Each row has a class, written as a number after it.
[ 289  -19  135   -5  200  371   71 -619  -39  -34 -122 -167   88  -38
  -20 -259   37    1  285 -145 -113  365   -8  129   93  -10   19  -79
 -229  -18  166 -270 -185 -487  163]
8
[-653  -70   53  288  100   31  -35  138  111   49  189  152   55 -341
 -225  379  197  -65    5 -115  224  -23   12  487  175 -167  388  103
   93 -356 -172  113   58   96 -230]
5
[ 399  244  236  170   80  -88 -253   20 -272  348 -241 -137 -203  157
   86  -91 -258 -308  292  -32 -598  357  133 -413 -505  208  -28 -117
  -86   93  450  -60   61 -280  108]
2
[-292  -43 -314  243 -422 -314  -22  205   71 -142   72 -121   61    8
  234  156  208 -121   18   58    4  210   31   68 -668  195 -330  202
  363 -142  112 -134  344  -75  212]
6
[ -29   45  232 -118  540  152  -17 -251   -6   94 -152 -148 -217   -4
   17  101  136 -111  255 -321 -345  393 -129  100  -86  -38  132   37
 -117   22  308  146 -214 -129  140]
5
[ -24  -41    3    1   49  -23  246   30  -53  154  -71   32  141  176
  253  132  188  174  153  -16 -248  265  -76  -20  -51   19 -385 -101
  144  -50  546  -12  -33   46  196]
5
[   4 -260  -39  234  178  706   47 -245  -89  162  -60    8 -137  -91
 -136 -188   60    6   78  -37    6  128  151   71  349 -100  239 -210
 -225  -70 -103   76   60 -343   14]
0
[-129   71  199    1  -82 -293 -127  -34 -155   28   90 -135  132  -86
 -134  130  163  -80  155  -52 -207   12   93   55 -112 -129 -154 -267
  278 -166  209  -74 -159  -77  -59]
0
[   4   61  -91 -158   19  -39  -33    3 -112    3   -6 -152   58 -114
   89   94 -160   90   64  164  168  -23 -108 -110 -514  -28   20   -8
  -18  -20  281 -221  103 -109  418]
5
[ 258   -9   15    2  -11  229 -100 -253  234  -74   62 -106 -185  -73
   34  -49   89   75  -35  -63 -377   95   93   75  106 -110   47   64
   48   70    1 -191 -156   77 -195]
5
[-104  249  -64  -81  -66   30  190   57  -14 -321  -50 -233   -3  123
 -126 -197  -31 -274   -4 -113  475  -12  -82   84  135  -58  200 -285
 -191  130 -195  345  227 -319  235]
3
[  13  -91  382  283  -45 -231 -218  226 -151   62  -16 -159 -216 -105
 -108   31   19 -416  313  -94 -141  -80   68   33 -209   86  -41  333
  -50 -395  221  292  194 -299   35]
7
[-215 -145 -184   77 -178   30   -6  214 -164   89  128   -8  -24 -203
 -174  421 -119  -90 -296  -32  240 -471 -226  141 -520  123   35 -274
  104 -145 -112 -304   26  -87  206]
5
[ 248   44 -202 -167 -134 -475  259  715  365 -131 -131 -215  244  113
  308  -99 -115 -224  -24  231  139  204 -477 -327  -79  390   94  196
  -30   23  223   17   96 -122  148]
5
[ 162  151  375 -172 -106   61   38  -92  127 -138  -93 -131   53  121
  152 -236  148   14  235   72 -170  266   36  133   54   24 -190  156
 -150   -6  272   50 -110 -269  -28]
0
[ 366   16 -273  437 -426    3 -151  213 -545  197 -102   62 -678  -26
  350   15 -122  -59  -40 -162 -105  127  -57 -371 -749  146 -302  319
  -70 -195  149   47  405 -266  436]
1
[-134 -126  -30  -41  210  298   76 -132 -258 -125  116 -132 -105 -148
 -264   86 -133 -236  -74  -24   37 -267   26   25  155   39  256   57
   20  161   63   13  160 -179  117]
4
[-127   27   13   76   16 -383  -85   47   18 -276  159 -151  -22 -203
 -100   92    7   13  122 -216  299   37  -85   42    8 -126  271   24
   76 -102    3   81   22 -321  129]
4
[ -42   63  281  -70   96  194 -345  -78  179 -108 -113 -111   90  -30
  224 -184 -252   15   33  -57  -88   12  -32  159   63  -44   96   50
 -162  236   89   24 -123  144  -51]
1
[-194  152 -163  141 -116  250 -168 -474 -200 -218 -127  -86  379  -93
  -48   86 -449  184    5   12  145 -346 -220   26 -124 -229   48 -129
  171   41 -101 -322   58   66   99]
6
[ -21  454   32 -125   22 -387  -19   79   66 -232   74  129  228  195
  336  -61 -201  -21   58   97  297  135 -310 -493   26  120  -49   97
  -91  225  190   63   38 -189  -76]
6
[ 108  256  115  -80   40 -252   91 -242  149 -217   -5  126  476  -19
  217  194   18  181  150   87  324  -92    7   14   92  -63   68  124
   32 -142  132 -258  -81  168  -87]
0
[ 138   78    6  120 -116 -271 -132 -315   11   53   10 -201  249  191
   88   25   66 -236  174   79 -321  115  -17 -152 -300  108 -347 -138
   57  -15  331 -173  108  -36   84]
4
[  48  -76   23 -169  317  230   60  -44 -115  322   11 -208 -277 -112
 -256 -132  -17 -245   41 -242 -200  443    9  142  302  -77  193 -261
 -166  -86  114  279 -209 -399  -42]
7
[-142  -32 -207   66 -306  -94 -277  -14 -130   25  -39  134 -119   52
  196  138   29  266    4  -34  119 -188   48 -112 -429  -82 -526  -35
  204    4  -10  -69  361  323   86]
3
[  63  114   50  215 -331  -18   72  115 -162  176 -290 -142  311  252
  127 -312 -450  286   47   33  224  -92 -134 -133  -56 -152 -235  -11
   12 -123  122  -61  200   94  119]
7
[  79   17   81  -89 -104   -6  122  150   59  131  118    2  130   96
 -106  166  298   82  -65  -30 -206   11   24   68 -149  299  -63  -52
    3 -158  115  -98 -209  -48   25]
7
[-112   -2   40  137 -112   93 -217 -122  189   51   45 -236   86 -141
 -131  -99  -79 -231  -21 -199   29 -146   92  312  -31   72   88  -38
  -19  -78 -217  -55  178   96    5]
7
[ -45 -105   92   32 -159 -290  -75  481   -2   96  -35  -87   67  -24
   75  328 -181   29  249   73   65 -105  -62   17 -456  192 -327  249
  182 -320  447  -58  189   65  159]
5
[  44  209  137    5 -116  209 -167   53  269    5  194  117  457  119
  261 -178  217  364 -358  208  115 -521  215  -43  -10   50  118  322
  -86  331 -115 -297   -3   27 -268]
3
[  51  -25   81  -89  247  159  228   69  -64 -137  -11  -17  239  -77
  134 -143   39 -155  -48 -112  -77  195 -232   14  205  382  165  210
 -154   31  280  -25 -278 -261    2]
2
[-213 -235  213 -179  164   96 -249 -533  -15 -102  184  -52 -215 -109
 -214 -339   84 -271   99 -201  -98  150   14  152  267 -295  111 -282
 -205  254 -122   62  -35 -127  235]
8
[ -58   17 -277   69 -161 -164  221    0 -293  121  230  228 -104 -153
  -58  147 -259 -149 -349 -137  -27   87  128   22  -49  196   97  -38
  132 -109  -57  -30  -43   63  120]
5
[ -78 -103  154    0  -80  -81  -52   58  124  -89  194   63   78   12
  -76 -243 -300 -214   52  -72 -301  186  199   19 -155  114  242   21
   76  172  251 -197  -14 -144  164]
6
[ -21   56  -40  -90  -79 -207   98 -134  -59 -360  -17   78  178   83
  165 -170   19  242  -46  -88  218  244 -135  -20 -295  106  -43 -158
 -157   80  299   38  -29 -170  210]
0
[ 330  114   56 -112  219  355  332 -125  231 -136  -15 -274   70   94
  201  -86  189 -110  202 -148   70  341 -103 -155  330  174   15   24
  -43 -117  339  -73 -127 -463 -135]
2
[-128  -80  228 -165 -198  134 -230   47  132   40  121   -4  -48  -60
   37  -60 -107  -22   19  -38 -190  191  -22    4  171   34   78 -216
  -17   53  125    7  -98 -120   42]
5
[  13 -150  270 -185  246   29  -88  320  215  165  -44 -177 -483  165
  -13  116  287 -286  127 -109 -337   -9  -45 -169 -127  103  -46  382
   36  -85    6  319  -27  -49  -73]
3
[-140  164   12  -49  151 -184   12 -126  392 -363  129  146   -6 -152
  178  -40    4 -109  -84  -78  179 -107   45  204   61  -15  268  -13
  -96  227 -207  189   39  -19   45]
6
[ -37 -313 -314   51  -58  -52  310  153  294   24  335  -92  -64 -351
   46   -4  533   -8 -228  195   -6  -18   73  170   42  373 -105  430
  129 -149  -72 -114  174 -129   46]
6
[ -17   60  -65  -25  134 -366  190  164   17  -37  219  -50   25   18
 -165  120  176 -300   65 -124 -272  244 -194 -125  129  225   85  221
  122  -80  251   47  -62  -35  -78]
0
[  40 -115  -22 -175  185  351 -277 -101   29  -18  -29 -453 -137 -243
  -20   79   84  -32   53 -144 -186  376  -99  119  165  -18  253   48
  -37 -164  272  221 -166 -186 -103]
1
[  54  -25  -14 -226   65 -341  -80   24  306   78   82  151 -318  113
   22 -142   76   59  -33   48 -418   75  227 -122 -371  -30 -218 -236
  123  290 -152   69 -111   97   56]
1
[ 432  182  191 -296  -46   28   68 -225  124   -5  -11  -57   23   75
 -163   39 -169  183  169 -204  -12  100  -37   85  -15  -27  141 -158
 -209 -139  149 -154 -239 -208  118]
4
[-340    8  -62  257  262   30 -174   66 -285   29    0 -104   -1 -185
 -187  181   42  109  254   -2 -108  163 -202 -182 -342  -27   96   28
  158 -133  189 -186  -46   41   86]
8
[ 358 -139 -200  289 -286  211  103  249 -594  125 -272   93  180 -114
 -375  250 -252 -274  107  -80 -233 -265  -71   93 -116  206  -74 -234
  108 -393  241 -223  100  -22  -49]
8
[-107  233 -246  121  -82 -281 -180 -117  -16 -115   79 -174 -147   13
  443  139  508 -500 -175 -184  188 -246  101 -124 -516   71 -473   35
  316  143 -331   49  284 -403  -86]
2
[-153   68  247 -124  226 -253 -122 -331   84   -1  110 -173  118  -99
 -267 -167  -21   69  162 -220  -29  272 -141  280  -52  -35  -37  -15
 -203  -13  304 -101  -77  252    0]
6
[-220   12   62    4 -299 -404  -80  356   81  199  145 -220 -180   74
  122   80 -168 -287   37  187  -50  357  151 -189 -499  164  -79  289
  234 -215  291   27  308   61  126]
1
[   5 -218  -24 -113 -114  141  -14   97   13   -1   -5 -127  -29  145
 -286  176  156   42  103   18 -317  316  152  -51 -154  152   19   88
  253 -144  244  -81  -13 -237 -222]
5
[-455  -20 -169  507  -85  -17 -268 -106 -232  -41  192 -127 -246   53
   44 -150  235 -229 -197  -34  -21  -22  248   32 -356 -168 -127 -191
   65  264 -316  205  205 -228  177]
7
[  68 -122  -78   68   50   32 -223 -113 -209 -122  -25 -297   95  -78
   16  142 -221 -390  235  -42 -236    7   46   85 -249   27 -330   81
  231 -108  422 -126   -5  -96   -8]
6
[ 241 -102   70  -84 -268 -168  -87  196  116  -70   64   98  -96  -47
   80  -89  -43 -342 -106   36 -263 -229   52  -63 -313  274  -44 -293
   -7  194 -211 -233 -138 -162  315]
5
[  75  362   98 -234   48 -126  115 -133  -92   -9    8  369  190   12
   36  103 -335   54 -186 -272  358  -89 -116   39  359 -175  362 -414
 -209   43   20  120 -152  147  -93]
1
[ 143 -293   97 -130 -230 -161  -99   62  230   88 -287   13  -49  260
   40 -122   94  -10  167  125 -357  -75   24  -50 -144  -40 -284  380
  181   89  -81  -95  294  136  -40]
7
[-178 -181  -88  -78  -18 -258 -417  -87  252 -211   54 -209   61 -340
   39  232 -332 -158  120  -81  -99  -43 -227  232  -60    1  139  -51
   93  -14  146  117   99  -41  176]
4
[ 332  -56   62 -273   44 -662   42  -49  528 -223   13  -31  118  -55
  480   41  253 -262    7   41  246  -92  -24  -95   65  264  -17 -289
 -145   78 -242  122 -133  -25  413]
4
[ 170  352  -75  -93 -112   65  -93   12 -225  261  -11  -31  146 -235
   99 -184 -298  352   86  -90  381  281 -191 -262    0  144   75  263
 -170 -158  153 -363  139  -29   40]
2
[ -79  -61 -230   43 -107  154  -96 -248  149  -35  119  -85  -89  -55
   73  -40  110 -121   31 -215  -63  204  176  198 -343   85  -81 -107
   70   41  -80 -156  159  -85  308]
1
[-132  166 -218   28 -501    7   94  -15 -157  504  228   -7   -8   81
  150  -45   -6  127 -358  251  -42  192  110  -85 -244   23 -432   99
  170   17  134 -441  292  206 -132]
4
[   6  390  -11   73   -7   31  -56  194 -643   93   25 -139  444 -313
 -306  129  -23  573  -68 -160  501  -62 -318   71   98 -133  272   -4
 -148 -234  290 -385 -205  203  -83]
5
[-191 -207  202  172  357  332  190 -129   -7 -190  136 -296   -8  -28
  -55  -70  217 -101   75 -168  196  286  -86   -1  171  107  272   76
 -125 -140  328   48 -129 -469   38]
5
[ 455   34  -54 -252 -105  127 -129  157  183  -26 -262 -147  160   46
  192   95 -422    6  123  310  203  -68  -13  -48  157   99  250  160
 -282   40   -5   31  126  160  233]
2
[-238   42 -218  202  -35 -129  -15  -86   -6  -78  -44 -157  -65  209
   56   12  483  204  233  205  -41  379   67 -246 -225 -242 -324   18
  254   81  181   20  394   -3  -61]
5
[-594  -31 -196    2   45   42 -114 -293  -83 -135  453  211  -81 -269
  -87  347  535 -228  -78  -99  -15 -157  269  315 -356  -14 -111  249
  216  -92  -85  -37  250  257  120]
5
[-438 -318 -117  289  -46  -10 -190   18  323   84  164  245  175    4
 -125   74   14   61 -196 -145  -24 -164   63  154  152  151  216 -183
   68  173 -388  -26  141  212  -73]
4
[ 102  -39 -254  180   92 -198  -47   -4  -28 -443  212  116   -1  -15
 -223  206  403 -274  156 -212 -157    8   13   21 -503  195  -88 -153
  102   -8   60 -245 -129 -209  -32]
8
[ 123  269  195   16  112   86  -57  149  -72 -123 -280 -178  390   33
  112 -263 -144  107  206   84  235  -63   40 -108  348  -97  196  160
 -128  -63  149  318   39 -140 -148]
3
